Each row is followed by its group and then its class within the group.
[-14.6  15.8   2.9 -42.2  41.0   4.9 -46.7  19.2  10.3  20.9 -36.5  -7.6
 -23.3  12.4  -6.0  -1.9 -24.7   0.3   0.7   6.6  -0.9  -2.7 -37.8   2.5
 -21.0  -8.7  -7.4  32.2 -79.3  50.0  -7.7   9.2  -3.9 -19.3] | (74) > Ninu
[-17.8  -1.5  -3.7 -43.1   1.7   8.6 -19.3   6.0   7.6   8.2 -15.4   4.6
  -6.5   2.9  14.5   2.5 -30.5   5.0 -23.7  -2.2  15.7 -22.4  13.2  23.8
 -18.5  -9.9   4.7  18.0 -65.7  45.0  -8.4  15.5  -1.6  -0.1] | (66) > nov
[-23.6   7.8  10.5 -50.4   0.4  14.2  -5.1   2.3   5.4   1.9 -22.0  -6.1
 -17.4   8.7   3.5  -2.3 -11.7   5.6 -18.7   9.1   6.4  15.6 -13.2  39.4
 -17.1  -3.2 -25.7  39.6 -86.0  30.1   4.7 -20.2  -6.9   3.6] | (74) > Lor
[-11.0  12.8  18.3 -21.4  -7.1  23.1   3.2  23.7   9.9   8.3 -12.4  -8.6
  -5.6  -9.1  19.5  15.4 -32.2  -3.2   8.7   9.5   0.6  17.6  -9.7  -1.8
  -7.3  18.0   2.7  37.7 -47.8  36.1  -9.1   1.2  -6.0  -3.1] | (74) > Lor
[ -7.7  16.2   1.4 -43.6  -5.6  37.9  14.4  15.6  27.7  20.3 -12.0  10.2
   8.6   2.8  16.3   7.2 -32.2   1.1  -7.8   9.8  21.8   4.5 -22.9   5.7
 -23.9  -4.3  19.1  28.5 -48.1  47.7   4.3  12.7 -17.6   6.3] | (71) > viza
[-16.5  10.5  -2.3 -39.2   5.7  18.6   9.3  -0.6  25.9  17.9 -14.7  -5.9
 -12.1 -22.0   0.7  -4.1  -1.6   7.2   0.6  18.1   7.8   6.0  -9.0  11.9
  -7.9  62.0  17.1  23.3 -46.2  18.8  -4.0  25.3 -11.6 -25.7] | (71) > viza
[-34.4  19.4  10.1 -56.2   0.7  15.2  22.9  27.9  36.9  15.3   2.6 -19.7
  -5.5   8.7  34.7  -6.5 -17.3   7.9  -8.4  13.3  14.5  13.4 -44.6  11.9
 -34.2  -0.9  23.2  40.3 -82.1  32.5   1.4   9.6 -11.5  -5.2] | (71) > viza
[ -7.7  12.6  -8.4 -30.1  -6.7   1.3  10.9  12.7  25.8  21.5 -11.9 -10.4
  -1.5  20.3   6.4 -17.1 -15.2  14.7  10.2  -7.9   9.3   1.5  -4.6  -2.4
 -11.7   7.7  10.3   7.7 -32.1  60.4  -5.3  11.7 -14.6 -11.3] | (66) > zazed
[ -0.7  -0.4 -13.8 -31.5  20.2 -11.8 -15.8  -8.3  11.8  17.2 -22.8 -24.7
   7.1  47.9  -0.7 -22.1  -9.7   1.0 -20.8  12.3  -1.1   2.4 -23.6  -1.0
 -26.1  -7.4 -22.7  14.7 -78.8  39.6   0.1  25.0 -13.2 -16.6] | (66) > zazed
[-17.6  -3.4  -2.7 -27.6  53.0  40.8   3.5   5.7   9.0  18.5  16.8   0.4
 -13.4  24.0  28.0   1.2 -18.0   5.1  20.8  27.8  10.8 -28.2   6.8  11.5
  -4.8  -3.4  23.8  -1.0 -20.1  28.3  -6.9  -1.4  14.4 -11.2] | (71) > viza
[ -2.5   2.1 -15.5 -49.9   9.6  40.7  -9.7  -8.0   1.3  10.9 -28.4  -8.1
   7.8   4.8   4.9   4.2  -4.3 -23.3  -4.9  -0.4  40.9  10.3 -21.5  -8.5
 -22.5  -8.2   1.9  43.0 -58.4  45.8  10.8   0.4 -15.1  -8.5] | (66) > nov
[-12.4   2.4   8.5 -30.2  13.1   5.4 -21.6  10.8  -3.7  -3.9 -19.3  -3.4
   2.1  -2.6  14.6   5.3 -39.3  10.4  -7.9 -11.5  29.5 -25.0   1.5  24.6
 -23.1 -19.1 -21.0  63.4 -57.9  23.9  16.6   7.3 -18.4 -12.2] | (66) > nov

Each row is followed by its group and then its class within the group.
[ -9.7  -7.8  -8.5   4.7  -1.1  -5.5   1.4 -12.2 -19.8  -3.2 -17.8 -16.3
   6.9  -5.8 -11.1   4.6  -2.1   1.9  -8.4  -1.2  -2.8   0.0   3.2  -1.1
   0.8   0.8   4.3  -6.8  -4.7  -7.3 -12.2   0.7   3.2  -2.1] | gepe > <53>
[-18.6  -1.2   6.5   8.6 -16.3  -1.3  17.5   8.4  -4.2  -6.7  -6.6   0.5
 -14.1  -4.0  11.9  -6.4   3.5  -1.1   2.6   2.2   4.3  -4.0   0.4  -4.6
  -5.3   5.7  -3.0  -7.7   4.5  -6.1  -1.4  -3.5  19.1   4.2] | nodul > <39>
[ -7.8 -11.1  -7.2   2.3   3.4  -7.6   6.6  -6.9  -3.7  -3.2  -0.3  -4.5
   1.9 -11.2 -10.2   0.9   4.0   3.7  -4.6  -9.7   3.2   4.2  -2.3   8.7
  -0.1   2.2  -2.7  -5.3  -8.2  -2.4 -10.9  -7.2  -1.7  -4.7] | Bami > <42>
[ -4.5  -8.7 -15.0  -1.0   1.3 -13.6   6.1  -6.6  -2.8  -0.9  -0.6  -4.8
  22.0  -4.3 -15.3  -4.0  -0.5   5.1  -3.3  -7.5  14.0   5.5  -0.5   3.3
  -3.0   4.7   1.4  -4.9   1.6 -14.9 -16.5  -3.2  12.1  -0.9] | Bami > <54>
[-13.9 -16.3 -15.3   8.4  10.4 -14.3   3.9  -8.3   4.0  -2.8   1.1  -5.1
  14.1 -11.8 -11.5  -1.0   4.9   6.1  -7.0 -13.8  -1.4   3.6   0.3   7.7
  -1.7  -0.7 -12.4   1.4  -2.6 -10.5  -9.4   4.8  -0.5   1.7] | Bami > <42>
[-18.5 -10.0   6.4   2.4   3.2  -5.6   9.4   7.2 -17.1  -3.2   7.3 -13.3
   6.4  -6.7 -10.5 -22.6  -4.4  -1.6  -6.4   1.4  -2.4  -5.6   3.9   8.3
   1.6  -0.4  -3.7 -17.6  -0.5 -11.4 -12.4  -1.5   1.5  -1.8] | gepe > <53>
[ -2.8  -6.1  10.3  -4.1 -20.7   1.3   5.9   5.6  11.1  -7.9 -17.3  -4.1
   2.2   0.1  16.3  -7.0   9.9  -2.8  -0.5   1.6   2.8  -9.5   1.2  -1.5
   7.0   1.2   1.4   4.8  14.4  -2.3  -0.2  -8.9   3.9   4.2] | nodul > <43>
[ -4.0 -11.2  -9.9   1.9   1.0 -13.2   2.7 -10.9  -5.3   1.7  -2.6   0.8
  21.6  -4.9 -16.6  -5.4   8.5   1.8  -9.4  -0.4  -2.1  16.0  -7.3   9.2
  -1.5  -0.3  -2.4  -0.6   2.1 -14.5 -12.5  -6.0   7.1  -4.7] | Bami > <54>
[-20.8 -11.8  12.5  -7.2 -12.8 -12.8  24.1   5.5  -6.8  -5.3 -16.0  -3.5
  -0.7  -7.0 -13.3  -5.2   8.2  -5.1   1.6   5.7   8.1   0.2   4.4  -1.5
  -4.6   9.8  -0.6 -11.7   5.4  -6.2  -7.6  -4.0   5.0  -2.0] | nodul > <39>
[-14.0  -9.3   0.8   2.2 -13.0  -7.5  12.2  -1.4  -2.1   2.0 -15.6   8.0
  -7.4  -7.4   0.1   3.6   1.0  -2.2  -0.8  -5.6   7.6   4.4  -6.0  -2.5
  -0.2   7.9   7.2  -3.3   4.2   3.5  -6.3  -3.7   0.8   1.2] | nodul > <43>
[-10.5  -3.2 -23.4   5.9  -1.1  -4.4  -4.2  -0.8 -13.7  -3.3  15.1  -9.5
  12.7   1.1  -5.5  -7.8   7.0  -1.4 -11.5  -2.9  -1.0  -2.8  -0.2  10.1
   2.4   2.6  -6.0 -16.2  -2.8 -18.0  -9.1  -5.5  11.9  -5.1] | gepe > <46>
[-19.7 -11.8  -3.0   6.7 -11.7  -6.2  10.5  -1.7   1.4  -6.1 -13.5   5.1
 -12.8  -2.7   7.6  -5.3   4.3   0.0  -6.5  -3.2   5.4   0.7   7.1  -4.5
   1.1  13.8   3.2  -4.6  -9.2  -1.3  -2.7  -5.3  -3.1   4.2] | nodul > <43>
[-14.9  -3.5  -3.5   6.2   1.0  -3.9   3.3  -1.0 -16.6 -10.8  -3.6  -7.6
   3.0  -4.6  -7.4   3.7  -2.4  -3.4  -3.5   1.5  -0.6   4.8   3.0   9.7
   2.1  -1.8  -5.8 -20.3 -11.2  -8.3  -2.4   5.0  -6.4  -4.2] | gepe > <46>
[  4.4  -7.1 -11.8   1.6  -4.0  -9.4  -3.2  -9.7  -7.8   3.8  -4.3   2.9
  27.1  -7.1 -13.5   2.1  10.6   6.1  -1.8  -7.1   2.9  -3.4 -12.4  12.5
  -2.7  -2.1   3.5   3.5 -29.5 -14.6  -7.4  -7.4   8.3  -8.4] | Bami > <54>
[-18.0  -3.5   0.9  -5.5   6.2  -0.7   7.0   9.0 -16.0   7.8   9.1 -23.1
   2.5  -6.3  -9.4  -2.8 -19.2 -10.2  -5.0   2.4  -4.0   2.7   8.4  12.2
  -2.3  -8.4  -4.6 -20.0   1.3  -6.4 -10.6   2.3  -4.4  -7.1] | gepe > <53>
